In the rows, zero is written as 128.
Each row has a class, written after it, and each block has its own classes.
[119 123 104 136 129 157 164 134 119 135 157 112 174 127 119  94 131 116
 131 128 142 108 146 153 118 103 144 101  90 120 125 144 145 148 148] => (43)
[135 124 104 141 124 160 166 140 123 135 152 109 176 131 123  97 131 118
 124 131 139 103 135 131 105  98 148  97  95 120 134 139 150 158 142] => (43)
[149 119  95 139 134 160 166 132 123 142 148 126 183 136 122 111 134 122
 138 138 145 111 147 178 118 121 130  96  70 123 125 134 150 145 157] => (171)
[147 142 106 137 135 135 116 138 131 111 109 117 152 128  96 131 155 100
 136 144  94 152 105 117 115 107 105 111  94 126 127 107 116 158 133] => (171)
[143 135 107 148 127 138 124 128 120 110 113 118 160 124  97 130 158  97
 131 146 114 144 115  98 113  94 116 108 106 119 128 109 127 143 139] => (68)
[156 119  98 142 122 136 151 128 120 137 150 126 157 140 125 128 133 116
 130 132 160 117 146 152 112 108 133  97  87 123 132 131 136 147 162] => (113)
[148 149 114 130 132 139 124 139 132 113 117 109 153 123  97 128 154  99
 141 140 111 153  94 113 113 105 110 102  92 117 132 107 113 161 130] => (171)
[140 125 100 132 136 167 173 134 126 138 154 113 174 130 137 100 136 116
 132 137 141  92 140 154 120 101 150  85  76 118 130 141 149 136 156] => (150)
[133 136  97 129 125 143 118 131 141 107 109 112 158 122 101 130 157 106
 140 142 112 155 116 122 126 100 103 114 114 126 126 105 112 151 129] => (130)
[136 138  98 122 124 141 121 130 138 107 117 109 166 126 101 129 157 108
 134 141 116 154 115 122 121 102 107 114 110 127 130 104 114 151 125] => (130)
[108 162 156  43 136 145 155 142 127 117 145  44 123 133 119 134 128 118
 181  77 182 123 111 150 128 114 124 229 106 146 161 139 109  79 136] => (171)
[136  99 108 146 137 156 168 123 117 140 153 121 180 134 117 113 126 112
 126 134 152 112 142 149 124 105 139  89  89 109 130 137 150 125 166] => (68)
[105 165 117  32 130 160 131 124 116 112 163 131 169 135 151 113 144 149
 131 109  23 154 133 104 154 109 152 147  60 130  98 112  72  97 143] => (150)
[133 110 109 130 135 165 168 131 137 138 146  84 161 125 123 115 136 113
 142 135 161  90 133 153 117 106 136  89  81 104 135 138 159 143 151] => (150)
[147 107  93 143 128 164 177 127 120 136 142 122 178 134 120 117 133 111
 127 144 159 102 150 156 123 107 137  90  90 115 126 139 166 123 157] => (68)
[128 135 109 138 136 142 117 130 140 105 113 105 148 117 107 123 167 106
 139 140 114 138 107 108 123  95 108 121  98 120 129 112 103 149 130] => (150)
[134 110 104 118 125 160 160 133 134 132 155 115 176 133 131 113 129 122
 121 133 130 121 138 183 129 113 132 107  98 119 131 131 154 129 142] => (130)
[195 135 146  58  92 129 124 129 180 129 128 160 181 123 162 155 123 142
 101 154 164  52 166 174 116 162 138 132 128 145 138 163 103 149 132] => (167)
[131 197 129  37  84 168 118 139  96 104 155 124 111 134 154 127 128 160
 134  84  48 119 132 113 171 110 160 227 125 122 111 121  76 102 146] => (43)
[124 146 171  57  95 128 144 124 143  95 156  54 172 135 141 109 156 128
 157  79  94 140 123  74  93 107 120 186  70 145 153 120 108  95 172] => (150)
[101 136 150  74 154 199 134 152 130 114 185 134 171 124 163 151 170 171
  78  81 117 100 169 101 154 149 152 243 114 161 121 119 127 104 107] => (43)
[133 139 101 120 123 145 118 126 139 106 109 107 160 121 101 130 160 108
 136 139 104 147 118 121 120  98 104 122 112 128 132 104 112 157 127] => (130)
[145 140 100 143 119 123 115 137 125 110 122 117 156 131 104 138 166 101
 128 135 110 155 120 103 107  96 113 108  97 128 130 103 105 156 139] => (113)
[143 120 102 144 125 153 151 137 126 141 159 118 162 121 131 113 137 117
 131 136 146 117 144 175 119 111 134  99  84 114 125 134 137 136 152] => (113)
[145 145 111 131 134 138 120 137 131 110 110 110 153 126  92 128 158  98
 142 143 106 155  99 116 118 104 104 102  90 120 128 106 114 158 136] => (171)
[143 112 102 147 128 151 172 122 115 144 158 132 170 130 125 108 121 114
 125 137 149 111 145 155 119 109 150  85  96 109 130 143 160 127 152] => (68)
[131 137 114 132 134 142 117 135 133 108 113 101 146 118 111 122 167 112
 143 138 128 134 101 111 121  98 106 122  94 117 130 111 112 152 128] => (150)
[100 142 137  24 108 156 155 115 141  97 142 119 138 121 202  89 133 136
 117 115  63 105 111 172 123 101 110 202  77 123 132 138  96 124 105] => (130)
[162 148 128  88 139 141 113 131 176 118 108  68 174 124 120 119 121 102
 154 164 123 121 109  73 100 110 152 115 117 140 119 117  81  92 139] => (68)
[134 112  92 129 123 163 158 134 126 139 150 108 173 120 115 113 135 114
 129 131 137 115 148 174 129 112 132  96  92 116 130 132 157 147 151] => (130)
[134 134  96 127 128 139 117 126 131 112 117 106 155 125  96 130 152 108
 135 137 115 159 110 121 127 102 107 112 112 122 128 102 110 153 131] => (130)
[145 183 145  78  89 148 128 136 122 139 121 107 186  95 162 104 153 163
 133 129  98  67 140 151  77 128 168 135 130 147 142 133  95 152 109] => (10)
[142 133 104 128 136 132 114 125 127 117 114  97 165 126 102 123 163 107
 120 140 124 144 123  97 115  99 104 105  92 126 130 107 109 149 132] => (167)
[141 111  94 134 127 163 173 122 126 135 149  96 179 134 109  99 130 117
 121 132 138 117 145 144 113  96 142  95  86 121 123 142 158 146 154] => (43)
[128 148 175  14  97 173 110 147 167  96 137  98 178 124 168 131 148 167
 142 118 113  87 119 111 121 129 113 198 101 125 155 107  87 139 120] => (130)
[128 120  86 146 128 152 162 138 135 129 139 110 161 118 129 115 144 120
 120 138 140 119 150 176 114  97 129  74  83 110 128 137 153 146 122] => (10)
[145 188 132  57 132 148  99 177 161  96 141 136 140 137 167 140 130 159
 139 148  79 103 180 163 131 146 164 139 113 166 121 120 172  70 111] => (10)
[145 119 103 138 125 150 159 146 114 145 166 127 175 143 125 116 130 125
 120 128 142 113 154 131 121 109 156  78  86 118 137 131 131 142 155] => (113)
[136 126  85 134 123 151 167 134 123 130 149 106 164 133 118 114 130 119
 120 142 130 120 155 172 112 102 133  82  82 120 132 138 157 138 127] => (10)
[148 131  97 138 127 136 125 130 118 113 109 115 161 126  91 134 156 109
 134 141 117 148 113 100 117  96 116 107 104 120 131 108 125 140 141] => (68)
[130 108  97 141 139 158 156 134 118 146 149  98 190 127 118 113 147 105
 111 137 146  96 167 157 118 111 128  92  77 125 127 134 158 139 151] => (167)
[129 132 111 132 134 141 125 128 136 107 118  99 142 121 109 126 161 110
 137 131 111 144 104  91 121  96 108 128  97 119 131 113 107 148 127] => (150)
[100 133 138 121  98  83  89 129 190  96 147 132 174  97 144  86 168  97
 111 109 132 128 174 188 134 123 150 163 132 142 113 167  42 118 113] => (43)
[125 169  69 123  85 111 131 136 121 110 177  51 113 116 155  54 124  78
 125 113   4 130 130  78  78  80 151 159  56 115 137 128  68 127 127] => (113)
[141 177 118  61 110 164 131 125 149  96 138 168 164 153 186  89 134 136
 112 169  89  81 133 106 139 108 152 143  95 125 111 132  59 131  88] => (150)
[144 142 104 141 122 123 115 141 119 109 116 124 156 132 105 131 166 103
 129 135 118 153 117 100 110  94 113 106  97 130 134 106 100 157 140] => (113)
[127 138 162  27 125 147 114 155 166 100 198 115 185 147 124 124 135 149
 104  96 131 174 117 140 168 105 152 193  87 130 154 136  61  75 109] => (150)
[137 134 112 133 136 131 111 119 130 115 117  93 157 126 101 123 160 101
 122 140 127 142 125  91 116 100 100 111  96 123 128 106 107 149 134] => (167)
[143 138 106 142 119 125 115 139 122 109 117 124 151 134 104 140 167 107
 127 133 114 157 118 103 113  95 109 116 105 129 133 105 106 154 134] => (113)
[140 129 103 127 138 156 152 141 125 129 142 116 163 127 117 113 133 123
 116 147 142 113 154 167 125 105 137  75  81 125 129 138 152 138 136] => (10)
[126 144 105 134 127 136 113 144 130 104 105  98 153 121  95 130 164 109
 128 144  98 151 126 110 113  91 110  97 102 127 130 108 120 151 114] => (10)
[150 121  80 144 122 153 161 144 126 126 128  98 168 132 120 122 150 119
 119 142 156 112 152 184 114 101 130  76  85 122 125 132 174 136 138] => (10)
[158 108 144  90 114 138 121 162 102 151 171 105 223 159 119  83 119 150
 110 115 143 146 120  80 130 154 146 141  59 142 121 126  78 110 149] => (171)
[126 111  99 132 129 152 160 134 120 140 157 111 177 136 129 106 128 112
 120 129 147 112 147 160 122 116 139 107  96 126 132 133 150 138 139] => (130)
[139 135 103 132 138 133 115 123 131 113 108 100 158 123 104 132 168 107
 122 143 126 143 121 106 116 102  99 104 100 124 127 104 114 149 129] => (167)
[148 168 112  68  93  87 138 134 109  96 122  90 148 141 152  72 140  88
 120 141 115 133  98 166 109 116 109 136  81 147 119 138 105  80 133] => (167)
[135 134 102 131 132 153 152 144 114 131 145 110 161 127 120 114 133 121
 118 149 128 103 144 170 118 112 137  69  88 119 130 131 159 142 136] => (10)
[150 174 146  90 118 161  98 108 166  92 121 132 174 100 149 141 186 101
 115 138  87 125 109 167 126 122 102 211 109 144 100 110  31 132 139] => (171)
[138 138 107 139 121 120 113 139 125 110 124 119 152 129 101 136 162  99
 125 132 110 163 108  98 115  95 112 106 103 122 133 107  87 155 134] => (113)
[140 139 106 148 122 121 113 135 128 110 115 119 149 127 106 137 167 100
 132 137 113 158 114 107 107  97 109 105 106 126 129 104 101 156 138] => (113)
[154 115  86 142 136 149 162 122 126 143 147  93 172 131 126 117 137 110
 117 138 162 108 141 152 111 111 123  93  83 121 128 130 143 132 155] => (167)
[137 150 192  69  97 159 120 164 142 108 133 126 201 155 164 122 147 120
 102 142 142 126 122 157 104  99 134 185 113 154 138 132 141 111  82] => (10)
[140 138 109 130 136 131 115 120 126 111 114 102 165 125 103 128 172 103
 114 141 125 137 122 106 115 102  99 107  98 129 131 104 108 152 134] => (167)

A new block, with new classes.
[197 109 157 127 145 112 121  96 187 195 142 145  94 169 112 151 178  98
 165 175 116 150 114  78 178 174 115 123 120  72 161 154 125 145 146] => (164)
[188 173 120 116 109 106 126 123 157 106 201 183  97 103 156  84 152  92
 116 157 127 169 121  98 126 148 154 154 167 143 118 119 185 144 162] => (164)
[134 141 146 135 178  90 126 124 190 121 133 126 128 153 117 180 134 154
 132 140 138 119 122 103 129 125 100 100 124 120 140  96 133 148 106] => (8)
[172 153 129 127  83 125 150 150 161 122 141 132 123 140 124 134 165  74
 152 138 136 124 148 134 123 148 150 125 144 104 106 179 157 144 146] => (51)
[170 126 125 152 115 118 153 131 169 169 124 109 101 139 134 129 135 148
 142 138 129 135 119  64 193 137 102 133 113 101 113 173 140 122 160] => (51)
[154 155 135 163 161 108 141 124 144 113 142 113 132 121 145 149 116 163
 126 129 100 113 123  87 158  94 107 135 129 105 123 156 133 121 157] => (66)
[136 119 144 143  97 107  94 115 137 128 114 148 125 122 109 150 126 123
 132 152 158 107 128 121 122 135 141 117 133 106 133 177 136 139 128] => (164)
[199 198 116  49  79  95 158 170 117 127 229 146 112 109 117 104 113 106
 128  92  89 139 108 116 150 179 145 196 138 117 142  69 187 204 193] => (200)
[184 148 135 103 140  93 126 119 200 147 155 133 103 137 102 134 141 119
 150 159 110 127 116 110 149 143 136 143 144  96 134 135 147 147 138] => (53)
[157 122 126 149  91 130 114 129 151 134 102 147 119 150 104 161 117 124
 158 133 165 122 143 136 116 161 141  97 153 108 121 176 161 142 126] => (8)
[184 174  78 104 135 111 130 141 149  98 175 162 121 128 144  80  98 115
 111 111 110 141 137 106 115 156 151 158 102 146 101 122 178 172 169] => (50)
[155 190 109 124 139 122 157 108 116  98 164 165  90 154 147 109 112  58
 130 135 116 194 122  74  94 145 128 159 145 121 126  91 184 118 148] => (200)
[102 105 174 101 141 138 166 187 177 163 124 136 125 135 135 109  99 116
 121 132 178 128  89  83 151 104 131 176 139 125 161 174 163 121 166] => (51)
[118 130 127 116  95 150 119 105 150 141  99 152 114 142 128 121 115  94
 148 143 158 109 128 130 106 132 155 127 119 104 132 171 147 110 137] => (20)
[145 133 124 133 132 107 148 130 153 143 133 115  94 131 119 122 148  95
 131 148 135 137 107  87 144 123 119 149 127 110 148 128 144 103 139] => (51)
[175 172 123 105  91 123 162  89 128 116 177 148 132  82 164  92 113 121
 130 141  70 128 119 118 143 141 151 185 106 129  87 159 163 151 167] => (95)
[155 118 122 142  96 108 120 131 125 145 139 132 124 106 105 150 119 110
 135 136 128 114 116 120 121 137 133 133 145 108 148 184 151 131 148] => (164)
[157 165 113 110  97 106 121 116 143 115 170 156 118 111 125 135 115 114
 123 135 103 140 127 139 118 147 156 158 123 117 112 109 153 177 156] => (172)
[161 145 136 138  98 117 103 115 127 124 133 139 117 129 114 149 130 123
 143 134 129 116 142 128 118 145 138 125 135 109 128 172 145 116 126] => (66)
[141 141 112 125  97 111 110 109 146 115 130 146 120 149 141 134 122 129
 141 154 147 101 130  84 116 125 128 124 128 113 113 160 146 117 118] => (20)
[164 193 126  95 111 110 165 124 163  94 152 151 112 138 151 131 137  91
 114 146 122 137 132 108 106 146 140 150  88 125 119  70 179 162 155] => (172)
[ 89 105 155 149 120 107 106 145  94 170 100 135 128 142 119 118 121 214
 109 102 176 115 123  98 157 131  98 119 122 134 148 145  93 152 166] => (200)
[ 79 102 184 120 197 137 129 167 174 141 143 133 182 117 132 169  99 159
 148 139 184 126  95  70 149  90 123 158 114 150 138 195 119 127 185] => (200)
[184 152 121  93  64 102 154 134 164 123 181 168 162 121 159 170  92 121
 140 136 100 152 133 124 135 179 148 140 156 129 140 117 227 198 147] => (8)
[170  69  94 166  55  92 139 132 178 161 152 152 138 134 183 117  91 176
  85 152 120 176 135   4 161 115 129 142 136 164 129 176 180 160 138] => (50)
[142 108 171 198 150 124 137 139 130 169 142 181 142 125 181  92 151 179
 117 138 155 156 144 113 193 130 116 112 130 129 143 161 133 128 174] => (164)
[116 161 105  63 105 110  69 117 146 116 123 158  99 161 102 115 127 126
 132 157 127 106  96 166 116 168 176 119 146  89 117  85 144 216 161] => (20)
[136 147 142 123 146  99 137  98 174 145 143 104 111 115 118 163 126 113
 139 166 113 149  96  83 154 127  96 132 165 111 140 105 161 148 125] => (8)
[149 143 138 137  68 117 130 112 130 143 132 162 135  99 154 130 137 156
 149 155 123 110 135 140 135 133 136 132 136 109 111 191 149  87 137] => (95)
[163 121 138 115  48 116 115 148 140 142 134 120 135 120 123 148 141 117
 148 149 156  87 146 141 123 152 153 129 147  97 110 203 150 135 128] => (56)
[118 142 142 141 130 159 151 112 164 147 111 134 137 145 130 121  86 136
 134  99 110 137 128  89 160 136 116 139 134 107 135 162 140 144 161] => (53)
[162 163 112  88 111 112 108  94  74 103 183 162 163 117 157  78 125 162
 114 136  61 120 128 160 131 171 161 184 125 139 170 117 165 173 161] => (200)
[145 167 102 116 110 136 145  94 169 113 210 212 120 136 180  81 156  91
 115 128 116 174 133 100 121 143 189 146 116 143 138  74 150 178 197] => (20)
[169  98 138 103  79 111  94 147  89 144 106 160 123 119 115 111  98 144
 123 186 161 100 133 224  91 146 185 124 114 126  91 192 164 129 100] => (164)
[164 151 129 126 168  80 139 116 199 124 149 110  88  99 126 159 194  55
 117 172  99 157 124 156  65  89 136 122 148 139 109 118 144  95 125] => (66)
[148 132 154 136 141 108 140 102 155 150 104 118 114 142 144 150 103 162
 127 151 118 119 110  61 166 108 101 141 119  93 153 156 143 116 140] => (66)
[156 130 104  95  65  66 117 129  77 153 128 102 121 150 111 109 170 171
 110 188 150 110 126 103 113 161 126  81 131 150 119 126 122 209 120] => (50)
[127 133 137  99 161 103 123  98 192 139 135 134 106 136 124 140 129  89
 147 179 124 132  97 113 124 104 141 135 141  99 151 111 135 124 111] => (20)
[179 134 193   9 177  67 147 148 126 148 149 155 171 101 170  78  64 223
 143 135 125 105 136 223 183 122 152 157 158 119  97 104  67 220  78] => (56)
[140 141 140 114 117  73 119 127 184 138 108 122 119 107 126 169 160 124
 130 162 125 116 123 148 124 118 115 128 148 103 139 118 139 139 136] => (172)
[151 164 120 132 149 115 128 123 153 113 122 125 124 123 102 133 147 151
 148 142 152  95 143 182 100 122 157  90 107 122 128 171 108 105 114] => (51)
[170 185 114 109 119  95 131 102 145  93 177 170 118 119 144 105 124 158
 126 132  93 124 118 117 123 163 150 144 110 130 113 113 153 168 154] => (95)
[140 202 123 134 127  95 143 109 180  82 165 146 127 107 143 150 138  98
 119 145 134 170 128  92 103 148 146 119 122 148 126 103 199 175 180] => (200)
[181 207 113 133 128 133 197 103 133  87 165 175 103  94 166  89 116  67
 107 104  97 177 157 177  83 111 183 137 116 139 118  81 170 127 163] => (66)
[122 141 141 116 146  82 107  92 168 163 119 117  83 107 118 130 174 161
 126 193 125 111  81 107 125 128 103 130 121 120 127 146 130  94 144] => (95)
[145 139 119 118  85 123 106 115 159 129 139 154 133 128 134 125 131 126
 143 137 134  87 133 122 127 139 154 137 125 104 139 175 153 138 153] => (20)
[135 128 148 118 155  90 129 145 176 142 130 117 122 122 113 165 133 114
 140 160 135 141 104 117 125 110 124 137 148 113 147 135 152 124 142] => (200)
[165 199  95 102 136 117 156 113 139  95 200 161 128 103 143  94 111 110
 119 114  80 162 132 148 115 136 161 153 141 146  91  86 151 173 169] => (53)
[121 116 134 147 112 135 137 156 161 142 134 118 125 128 104 136 132 115
 136 141 141 136 106  99 158 125 136 137 152 117 152 128 158 110 153] => (53)
[139 124 154 112 183  85 145 114 188 152 154 111 136 109 155 155 170  78
 125 186  77 161 104 137 131 119  98 152 176 133 141 101 175 139 128] => (8)
[166 159 114 135  98 111 122 143 176 120 179 151 112  98 137 135 140  86
 134 126 135 146 139 140 126 165 164 137 141 113 103 129 179 148 174] => (56)
[142 141 133 116  73  78  97 110 208 114  71 116 108 108 105 179 181  95
 130 143 144  91 138 153 136 140 126 111 147  84 120  96 154 168 147] => (8)
[154 132 141 111 149  99 146 113 184 157 106 113  89 111 129 110 118 138
 126 154 144 119 108 129 139 117 137 135 139  95 161 135 135 116 128] => (56)
[164 167  84  88 100 119 146  98 110 102 171 162 128 115 152  89  91 103
 132 111  91 137 129 137 116 147 162 154 129 134 123  91 150 165 138] => (20)
[123 111 109 150  89 222 132 127  35 149 160 165 129 201 142  14  57 140
  98 133 119 156 125  71 122 166 167 168 113 148 160 197 183 134 129] => (50)
[141 177 104 102 102 118 129 115 153  96 180 167 139 123 138 125 108 116
 120 121 101 153 127 116 115 159 157 145 139 142 118  96 175 177 164] => (53)
[136 146 100 130 150 177 148 139  91 157 188 162 112 192 168  68 157 144
  97 118  99 133 127 104 116 142 129 165  74 136  86 163 116 122 200] => (51)
[135 175 126 131 138 102 141 121 121  93 151 149 132 126 160  98 143 140
 103 134 128 158 133 117 116 146 139 128 127 160 120  97 159 184 175] => (200)
[172 113 101 156  65  97  99 100 152 170 126 121 113  88 103 176 132 151
 145 148 131 140 136 157 144 175 136  92 129 130  91 159 162 160 148] => (8)
[133 119 143 116 152 104 126 118 163 163 139 130 108 155 119 149 135 124
 129 171 125 151  93  80 129 132 123 149 125 112 175 131 156 126 149] => (200)
[124 122 144 137 134 126 116 151 165 140 154 139 144 129 136  96 127 151
 119 131 159 123 132  61 158 116 118 142 131 144 144 172 136 131 141] => (50)
[149 163 125  99  94 122 122 127 169 113 169 146 120 113 139 127 127 115
 130 137 141 133 131 127 121 154 167 134 145 120 103 127 153 164 151] => (56)
[161 201 129  90 144 107 177  89 174  83 124 155 129  88 158 135  68  71
 100 130 121 138 140 160  54 148 151 135  48 157 116 110 217 145 128] => (164)
[108 113 109 165 152 155 119 107 109 180 176 210 143 152 198  66 126 163
  82  86 103 150 165  83 125 102 109 171  87 145 127 171  89  85 175] => (50)
[135 101 107 159  89 114  81  81 102 190 111 108  62 142  98 122 163 137
 127 156 116 152 109  78 158 136 102 140 145  94 117 146  97 101 146] => (200)
[140 140 116 135 155  89  98 127 187 143 156 132 107 129 124 120 146 118
 114 164 124 138 116  80 128 124 113 138 131 125 143 142 161 119 136] => (50)
[108  90 183 130 170 141 153 200 172 122 130 102 154 160 114 161 124  73
 145 183 147 127  74  79 155  85 143 179 146  94 182 147 186 107 151] => (200)
[ 98 117 155 127 147 112 136 115 136 151  70  96 141 128 139 152  88 173
 113 161 114 101 103 119 152  91  97 148 113  99 130 148 123 142 130] => (172)
[172 121  89 163  61 146 155 153 175  81 154 159 143 132 116 147  73 109
 137  96 132 174 150 130 139 150 216 108 114 138 103 131 164 190 135] => (51)
[128 142 113 121 126 117 130 158 137 113 108 122 132 131 120 140 161 104
 137 109 147 105 142 165 105 135 130 116 120 126  92 147 114 127 152] => (51)
[107 125 129 160 199 161 138  81 202 135 104 137 134 161 160 143 119 125
 149 158 119 147 122  98 136  86 132 102 108 111 101 162 102 112 137] => (20)
[145 131 141 111 139  72 114 125 181 145 129 118  95 128 108 134 182 110
 146 160 149 142 114 109 145 142 113 120 166 119 141 120 119 136 117] => (51)
[ 97 199 189 123 169 141 148 129 174 110 164  76 118 170  76 121 136 140
  83 153 155   6 121  91  32  98 117 138  24 132 197 234 164  82  76] => (51)
